Below are the code and all the weights of a small trained network. Each question names an input and a target symbol and asks about switching units off, where a switched-off unit gives its printed mean instead of its output.

import numpy as np


def w(rows, s, z=0):
    codes = np.array(rows[::2]) - 128.0
    scale = np.full(codes.shape[1], s)
    scale[-1] = z or s
    return codes * scale


def norm(h):
    return h / np.sqrt((h * h).mean(-1, keepdims=True) + 1e-5)


def f(y):
    return np.maximum(y, 0)


def softmax(a):
    e = np.exp(a - a.max(-1, keepdims=True))
    return e / e.sum(-1, keepdims=True)


def log_softmax(a):
    a = a - a.max(-1, keepdims=True)
    return a - np.log(np.exp(a).sum(-1, keepdims=True))


def net(x, mask):
    ids = ['αθλξτω'.index(c) for c in x.split()]
    T = len(ids)
    res = E[ids] + P[:T]
    q, k, v = (norm(res) @ M[0].T for M in (Q, K, V))
    z = softmax(np.where(np.tri(T) > 0, q @ k.T / 2**0.5, -1e9)) @ v
    res = res + np.where(mask[0], z, O[0][:, -1]) @ O[0][:, :-1]
    y = f(norm(res) @ A[0][:, :-1].T + A[0][:, -1])
    res = res + np.where(mask[1:13], y, B[0][:, -1]) @ B[0][:, :-1]
    return log_softmax(norm(res)[-1] @ U[:, :-1].T + U[:, -1])


Q, K, V, O, A, B = {}, {}, {}, {}, {}, {}
E = w([
[160,92,2],'α',
[98,101,162],'θ',
[124,155,72],'λ',
[110,72,105],'ξ',
[142,151,191],'τ',
[187,149,117],'ω',
],0.021)
P = w([
[92,253,113],'0',
[108,205,96],'1',
[116,182,105],'2',
[117,155,110],'3',
[120,129,118],'4',
[122,105,129],'5',
[123,84,144],'6',
[123,66,163],'7',
],0.0073)
Q[0] = w([
[53,186,103],'H1',
[11,39,131],'H1',
],0.011)
K[0] = w([
[130,209,78],'H1',
[254,110,191],'H1',
],0.0094)
V[0] = w([
[47,49,129],'H1',
[3,220,31],'H1',
],0.0061)
O[0] = w([
[41,146,96,116],'H1',
[103,2,183,254],'H1',
],0.0076,0.0045)
A[0] = w([
[150,180,172,166],'N1',
[131,89,172,121],'N2',
[48,191,81,161],'N3',
[77,108,134,183],'N4',
[147,170,126,254],'N5',
[102,250,75,220],'N6',
[162,214,153,190],'N7',
[159,68,154,133],'N8',
[155,103,96,155],'N9',
[206,124,150,119],'N10',
[150,141,168,118],'N11',
[232,127,113,74],'N12',
],0.015,0.005)
B[0] = w([
[83,161,57,171],'N1',
[159,127,118,198],'N2',
[203,130,96,175],'N3',
[129,142,139,228],'N4',
[77,125,109,175],'N5',
[156,4,143,168],'N6',
[90,154,149,170],'N7',
[102,135,113,241],'N8',
[122,194,165,253],'N9',
[153,148,107,185],'N10',
[129,162,66,160],'N11',
[187,200,79,198],'N12',
],0.013,0.0059)
U = w([
[159,49,85,175],'α',
[102,114,183,190],'θ',
[88,100,148,57],'λ',
[19,21,99,74],'ξ',
[4,169,93,4],'τ',
[138,190,93,216],'ω',
],0.012,0.002)

Each question gives the input, a string of symbols that net reads in full, and the target symbol t.
The units are the heads (2 rows each of Q, K, V and O) and the neurons (one row each of A and B). Each row of codes is followed by its name. A weight is (code - 128) times the scale printed after its matrix; where a second scale follows, it is the last column's (O, A, B and U).
mask holds one flag per unit, heads first, then neurons. A switched-off unit (its flag False) gives its mean, the last column of its rows in O or B, instead of its output. The means were averaged over made-up inputs and are rounded, as every weight is.
A unit's drop is (log p(t) with every unit on - log p(t) with that unit switched off) / (log p(t) with every unit on - log p(t) with every unit switched off).
The circuit of an input: a set's keep is (log p(t) with only the set's units on - log p(t) with every unit switched off) / (log p(t) with every unit on - log p(t) with every unit switched off). Starting from the 12 units with the biggest drops (on a tie, the unit counted first), units are removed one at a time, each time the one whose removal leaves the highest keep (on an exact tie, the one counted first), for as long as the keep stays at least 0.8.
circuit, biggest first: the units of the circuit, biggest drop first
most important unit: the unit with the biggest drop
top k neurons: the k neurons with the biggest drops, biggest first
drop of u: that unit's drop, to one decimal
input ξ ξ τ τ λ θ, target τ: circuit, biggest first => [H1, N6, N12, N9]
input λ λ α θ λ α ξ λ, target ξ: circuit, biggest first => [H1, N12]
input λ ξ λ θ, target ξ: most important unit => N9
input θ α ξ ξ α λ, target α: top 3 neurons => [N3, N6, N12]
input θ τ λ τ ξ θ, target τ: top 3 neurons => [N6, N3, N12]
input ξ τ α ξ ω τ λ, target α: top 2 neurons => [N6, N3]
input ω λ ξ θ, target ξ: top 4 neurons => [N12, N9, N3, N8]
input α τ ξ, target τ: top 4 neurons => [N12, N6, N3, N9]
input α λ ξ θ τ ω λ ξ, target ω: drop of N5 => 0.1
input λ λ ω λ τ τ ξ ξ, target τ: drop of N3 => 0.2
input ξ ξ λ α ω ξ, target ω: drop of H1 => 1.4
